Here is a tiny trained network, its code and every weight. The questions are about switching its units off for an input and a class, where a switched-off unit gives its printed mean instead of its output.

import numpy as np


def w(rows, s, z=0):
    codes = np.array(rows[::2]) - 128.0
    scale = np.full(codes.shape[1], s)
    scale[-1] = z or s
    return codes * scale


def f(y):
    return y / 2 * (1 + np.tanh(0.7978845608 * (y + 0.044715 * y**3)))


def log_softmax(a):
    a = a - a.max(-1, keepdims=True)
    return a - np.log(np.exp(a).sum(-1, keepdims=True))


def net(x, mask):
    res = np.array(x, float).reshape(1, 3) / 4 @ E
    y = f(res @ A[0][:, :-1].T + A[0][:, -1])
    res = res + np.where(mask, y, B[0][:, -1]) @ B[0][:, :-1]
    return log_softmax(res[-1] @ U[:, :-1].T + U[:, -1])


A, B = {}, {}
E = w([
[165,173,79,195,109,110,247],'x0',
[107,165,104,192,196,54,78],'x1',
[116,121,131,153,90,111,142],'x2',
],0.011)
A[0] = w([
[119,202,167,130,180,59,121,87],'neuron 1',
[153,170,148,180,119,89,90,5],'neuron 2',
[142,43,156,63,165,155,94,250],'neuron 3',
[176,160,59,149,131,124,145,188],'neuron 4',
[145,2,138,116,69,151,151,243],'neuron 5',
[101,171,78,169,159,82,71,168],'neuron 6',
[93,148,96,164,170,106,110,19],'neuron 7',
[219,155,77,188,99,125,180,212],'neuron 8',
[134,115,121,203,139,141,70,60],'neuron 9',
],0.0091,0.002)
B[0] = w([
[139,56,136,74,74,158,158,187],'neuron 1',
[162,161,137,100,90,116,158,155],'neuron 2',
[147,163,76,128,188,93,181,237],'neuron 3',
[68,74,117,52,130,161,61,194],'neuron 4',
[98,176,3,114,161,108,143,217],'neuron 5',
[157,140,55,32,139,82,192,222],'neuron 6',
[199,174,106,94,77,57,81,170],'neuron 7',
[30,88,100,100,211,130,132,254],'neuron 8',
[127,150,73,76,131,140,88,154],'neuron 9',
],0.0071,0.0079)
U = w([
[137,199,27,2,10,111,153,159],'0',
[15,129,89,91,208,110,79,202],'1',
[145,173,109,81,147,90,158,251],'2',
[58,43,184,198,137,133,72,151],'3',
[91,197,178,180,44,113,85,5],'4',
[121,156,182,162,84,128,106,5],'5',
[202,51,242,180,45,130,122,5],'6',
],0.0067,0.002)

Each question gives the input, the list of numbers given to net, and the class t.
The units are the neurons (one row each of A and B). Each row of codes is followed by its name. A weight is (code - 128) times the scale printed after its matrix; where a second scale follows, it is the last column's (A, B and U).
mask holds one flag per neuron, in row order. A switched-off neuron (its flag False) gives its mean, the last column of its row in B, instead of its output. The means were averaged over made-up inputs and are rounded, as every weight is.
A unit's drop is (log p(t) with every unit on - log p(t) with that unit switched off) / (log p(t) with every unit on - log p(t) with every unit switched off).
The circuit of an input: a set's keep is (log p(t) with only the set's units on - log p(t) with every unit switched off) / (log p(t) with every unit on - log p(t) with every unit switched off). Starting from all 9 units, units are removed one at a time, each time the one whose removal leaves the highest keep (on an exact tie, the one counted first), for as long as the keep stays at least 0.8.
units of the circuit, in order: the units of the circuit, biggest drop first
unit that matters most: the unit with the biggest drop
k most important neurons: the k neurons with the biggest drops, biggest first
drop of u: that unit's drop, to one decimal
input [-5,5,-8], class 2: units of the circuit, in order : (neuron 8; neuron 4; neuron 6)
input [0,-2,-2], class 3: 2 most important neurons : (neuron 6; neuron 7)
input [4,5,-5], class 0: 4 most important neurons : (neuron 6; neuron 7; neuron 1; neuron 2)
input [3,8,-2], class 0: units of the circuit, in order : (neuron 6; neuron 7)
input [5,1,-3], class 1: units of the circuit, in order : (neuron 8; neuron 4)
input [0,-2,3], class 3: units of the circuit, in order : (neuron 6; neuron 3)
input [6,3,0], class 1: units of the circuit, in order : (neuron 8)
input [-5,4,7], class 2: units of the circuit, in order : (neuron 8; neuron 4)
input [-2,6,-4], class 0: units of the circuit, in order : (neuron 6; neuron 8; neuron 7)
input [-3,1,3], class 3: 2 most important neurons : (neuron 6; neuron 5)
input [1,4,-1], class 0: 2 most important neurons : (neuron 6; neuron 8)
input [2,0,2], class 3: 3 most important neurons : (neuron 6; neuron 3; neuron 5)
input [-1,-2,3], class 3: 2 most important neurons : (neuron 6; neuron 7)
input [8,5,0], class 1: unit that matters most : neuron 8
input [6,0,6], class 1: drop of neuron 8 : 0.5
input [1,0,1], class 3: drop of neuron 6 : 0.3
input [-6,5,8], class 2: drop of neuron 8 : 0.2
input [3,8,4], class 0: drop of neuron 6 : 0.2
